A: [113 151 104 121]
U: [113 151 104 120]
V: [139 105 151  77]
Q: [113 151 104 174]
S: [113 151  79 184]
back: [174 104]
Q
q: [113 151 104 174]
Q
size: [113 151 104 120]
4
perm: [104 113 121 151]
A

Y: [136 136 138 127 136]
C: [136 136 138 127 104]
M: [136 136 138 127 140]
B: [119 169 115 135 118]
size: [119 169 115]
3
back: [136 127 138]
Y
q: [136 136 138 127 140]
M

X: [154 140 126 146 148]
E: [126 148 124 146 141]
N: [125 131 125 131 125]
perm: [141 146 124 148 126]
E
q: [125 131 125 131 125]
N
size: [126 148]
2
count N: [125]
3
size: [126 148 124 146 141]
5

J: [139 139 138 138 116 138 139 137 117 117 117 138 117 139 139 117 139 117
 139 138 117 117]
T: [175  79 176  79 176 176  76  79 178 174  80  82 175  79  74 177 167 171
  86  82  80  79]
G: [117 139 116 139 117 117 139 139 117 117 138 138 117 138 139 117 137 139
 117 138 139 139]
R: [ 88 170  85 173  87  87 171 170  85  87 169 167  86 169 175  88 167 171
  86 168 169 170]
back: [ 79 175  82  80 174 178  79  76 176 176  79]
T
q: [139 139 138 138 116 138 139 137 117 117 117 138 117 139 139 117 139 117
 139 138 117 117]
J
at: [82 80]
T, 20
q: [ 88 170  85 173  87  87 171 170  85  87 169 167  86 169 175  88 167 171
  86 168 169 170]
R
perm: [139 117 139 116 139 117 117 139 139 117 117 138 138 117 138 139 117 137
 139 117 138 139]
G

W: [153 170 124 163]
F: [128 168 156 115]
L: [136 107 134 130]
D: [153 163 171 124]
Z: [136 107 148 126]
perm: [124 153 163 171]
D
at: [124 163]
W, 3

P: [130 124 119 124 126 134 129 138 146 168 123 147 147 109]
K: [132 136 149 142 128 137 136 131 131 156 123 149 136 125]
H: [124 119 130 138 134 124 129 126 137 130 125 119 132 121]
count H: [136]
0
size: [130 124 119 124 126 134 129 138 146 168 123 147 147 109]
14
perm: [119 119 121 124 124 125 126 129 130 130 132 134 137 138]
H
perm: [109 130 124 119 124 126 134 129 138 146 168 123 147 147]
P
size: [132 136 149 142 128 137]
6
back: [126 129 124 134 138 130 119 124]
H

fopub: [142 120  92 136 159 147]
mosip: [106  96 132 146 112 110]
tediv: [132 106 110 112  96 140]
Suz: [146 131 127 146 127 127]
far: [142 120  92 135 159 138]
Liniz: [114 114 126 116 117 118]
lef: [165 142 142 142 127 138]
tezub: [157 118  93 141 126 120]
Loz: [136 103 115 140 159 138]
mig: [103  99 111 133  91 134]
lugu: [132 106 110 112  96 147]
count lef: [142]
3
at: [165 142 142]
lef, 1
perm: [147  96 112 110 106 132]
lugu
perm: [ 92 120 135 138 142 159]
far
at: [159 147]
fopub, 5
count Suz: [145]
0
count Liniz: [114]
2

meges: [ 93 147 140 160 143  82 147 120 152 168 124 127 113 144 174 156 138  87
 154  88 129 180 149 157 121 164  75]
deka: [ 87 154  88 130 180 149 147 120 152 130 124 127 110 144 174 156 138  87
 121  88 129 180 149 157 121 164  75]
tugu: [ 77 101 167 136 172 159  93 149 133  93 129  80 173 101 179 119 147 164
 121 153 135 142 164 127 152 182  84]
size: [ 77 101 167 136 172 159  93 149 133  93 129  80 173 101 179 119 147]
17
count deka: [129]
1
size: [ 93 147 140 160 143  82 147 120 152 168 124 127 113 144 174 156 138  87
 154  88 129 180 149 157 121 164  75]
27
count deka: [121]
2
size: [ 77 101 167 136 172]
5
back: [149 180 129  88 154  87]
meges

gekip: [109 145 127 119 133 160 144 137]
mem: [109 160 145 137 119 133 127 143]
fegef: [137 132 163 107 130 145 120 144]
Doru: [112 137 137 132 143 140 131 140]
Mutum: [117 162 141 100 140 155 128 136]
fes: [145 162 141 100 140 155 128 136]
kono: [107 145 142 121 140 163 123 127]
tari: [117 162 141 100 140 155 128 126]
Gudiz: [127 173 139 101 151 159 155  90]
kupu: [117 152 137 108 140 131 140 143]
at: [160 145]
mem, 2
perm: [109 119 127 133 137 144 145 160]
gekip
size: [107 145 142 121 140 163 123 127]
8
at: [143 140 131 140]
Doru, 5
perm: [100 140 155 128 136 117 162 141]
Mutum

poze: [120 111 109 128 146 136 151 144 130 123 121 102 137 143 128 156  98 118
 139 127]
pap: [157 105 126 129 150 148 133 137 128 146 118 128 138 128 156 143 109 142
 118 115]
ner: [157 105 126 129 150 156 133 137 150 146 156 157 138 128 157 157 109 128
 118 115]
size: [120 111 109 128 146 136 151 144]
8
size: [120 111 109 128 146 136 151 144 130 123 121 102 137 143 128]
15
back: [143 156 128]
pap
size: [157 105 126 129 150 148 133 137 128 146 118 128 138 128 156 143 109 142
 118 115]
20
at: [139 127]
poze, 19
count ner: [156]
2
count ner: [157]
4

Rolo: [145 156 136 109 123]
gudu: [104 110 154  84 161]
Selu: [116 121 148 124 147]
kige: [130 133 126 130 126]
lalo: [143 144 124 132 140]
lezu: [127 120 134 115 143]
teguz: [131 116 139 147 119]
dimev: [132 140 143 145 124]
vudab: [142 133 147 121 121]
tage: [174 140 148 144 103]
perm: [124 145 143 140 132]
dimev
perm: [148 121 147 116 124]
Selu

gavi: [130 140 149 109 123]
pobip: [139 138 144 113 127]
Bop: [129 126 129 126 129]
rur: [127 113 116 135 104]
gepum: [154 159 172 158 133]
vumo: [130 132 131 126 137]
defa: [130 139 136 125 146]
Ziri: [129 126 126 129 125]
count Bop: [127]
0
size: [130 132 131]
3

tak: [114 126 126 144 115 110 132 130 125 137 136 112 130 115 137 127]
kurat: [135 129 126 118 117 114 133 130 129 130 129 122 131 138 117 138]
bave: [128 126 130 125 131 139 131 129 120 136 130 141 127 129 121 134]
met: [128 126 130 125  85 139 131 129 120 136 130 141 127 129 121 134]
Teg: [133 125 121 130  97 114 131 130 130 124 122 139 122 137 129 122]
zalu: [123 114 130 125 130 121 131 124 130  97 128 138 138 142 124 127]
back: [124 130 130 131 114  97 130 121 125]
Teg
at: [114 131 130 130 124 122 139 122 137 129]
Teg, 6

lili: [119 142 132 111 144 111]
Dus: [152 142 132 125 146 107]
sumam: [140 135 125 140 165  99]
count lili: [111]
2
count sumam: [140]
2
perm: [140 165  99 140 135 125]
sumam
count sumam: [135]
1
size: [152 142 132 125]
4
perm: [107 146 125 132 142 152]
Dus

dasuf: [143 128 108 145 161 132 107 121 130]
vaso: [133 133 108 133 121 143 133 143 133]
Lod: [130 145 108 161 121 143 128 108 132]
q: [130 145 108 161 121 143 128 108 132]
Lod
count vaso: [133]
5
count Lod: [122]
0
at: [121 130]
dasuf, 8
perm: [108 108 121 128 130 132 143 145 161]
Lod

Numid: [113 145 127 105 127 122 122 129 154 122 131 126 131 121 123 103 129 129
 143 114 121  95 141 135 143 104 120 133 129 129 141 119 129]
divup: [126 130 129 125 130 129 130 130 130 125 127 126 126 127 129 121 129 122
 127 124 130 130 133 130 126 132 127 129 122 133 124 128 125]
Nipa: [113 145 127 105 127 122 122 129 154 122 131 126 131 121 123 103 129 129
 143 114 121  95 141 126 129 104 143 133 120 129 141 119 129]
back: [129 133 120 104 143]
Numid
size: [126 130 129 125 130 129 130 130 130 125]
10
size: [113 145 127 105 127 122 122 129]
8

raf: [157 122 161 143 102 111]
Tul: [139 139 139 138 138 139]
pusa: [131 116 133 107 113 126]
seb: [146 121 146 117 109 117]
Dozot: [156 126 176 159 112 139]
beg: [147 138 109 159 140 120]
Tozuv: [129 109 135  86  88 124]
nif: [142 128 141 154 123 121]
count Tul: [140]
0
count Tul: [139]
4
count Tul: [138]
2

fuges: [104 120 145 131 112 126 125]
Durel: [117 159 152 152 132 152  93]
vene: [120 132 159  93 117 152 134]
perm: [ 93 117 120 132 134 152 159]
vene
back: [ 93 159 132]
vene
perm: [ 93 152 132 152 152 159 117]
Durel
count Durel: [152]
3
size: [104 120 145 131 112 126 125]
7
back: [112 131 145]
fuges

bigak: [142 136 155 138  89]
vapem: [118 124 141 134 136]
diba: [145 159 144 131  86]
Gorel: [ 97  99 133  92 139]
perud: [145 145 140 144 144]
gev: [130 138 132 136 112]
sunu: [158 140 152 119 112]
voz: [145 118 119 152 120]
raz: [126 145 141 132 114]
q: [145 118 119 152 120]
voz
count perud: [145]
2

rom: [123  84 145 147 122 120 118 179 159 143]
gedut: [129  92 124 151 121 116 122 174 169 156]
Kodi: [121  76 137 142 132 108 119 163 173 146]
zemo: [128  86 144 140 126 120 117 181 155 148]
dabot: [ 81 142 141 156 149 164 121 114 124 121]
Kas: [124  81 141 142 121 115 121 156 164 149]
lepul: [125  94 130 118 139 155 106 125 147 160]
ver: [117  85 150 147 122 124 112 143 148 142]
Luf: [ 86 144 140 127 120 113 113 149 153 154]
zanam: [106  82 154 138 147 111 106 147 156 147]
size: [106  82 154 138 147 111 106]
7
size: [129  92 124 151 121 116 122 174 169 156]
10
size: [ 81 142 141 156]
4
at: [156 149 164 121 114]
dabot, 4
count zanam: [148]
0
back: [120 126 140 144  86]
zemo
perm: [ 81 115 121 121 124 141 142 149 156 164]
Kas

zub: [182 134 134 182 182]
rekim: [110  88  95 120 110]
lafiv: [124 120 114 127 114]
lineg: [100 119 108 139 103]
zigus: [129 117 138 118 139]
Lipub: [170 151 167 145 151]
fimu: [105 130 140 122 123]
podo: [117 118 139 129 137]
salu: [135 124 115 129 137]
Gad: [106 106 106 134 181]
perm: [129 139 118 137 117]
podo
size: [129 117]
2
count Gad: [106]
3
count zub: [181]
0
back: [118 138]
zigus

Rada: [178  93  92  98]
goguk: [178  93 122 109]
beb: [109 122 178  92]
perm: [ 93 109 122 178]
goguk
perm: [ 98 178  93  92]
Rada
perm: [109 122  93 178]
goguk

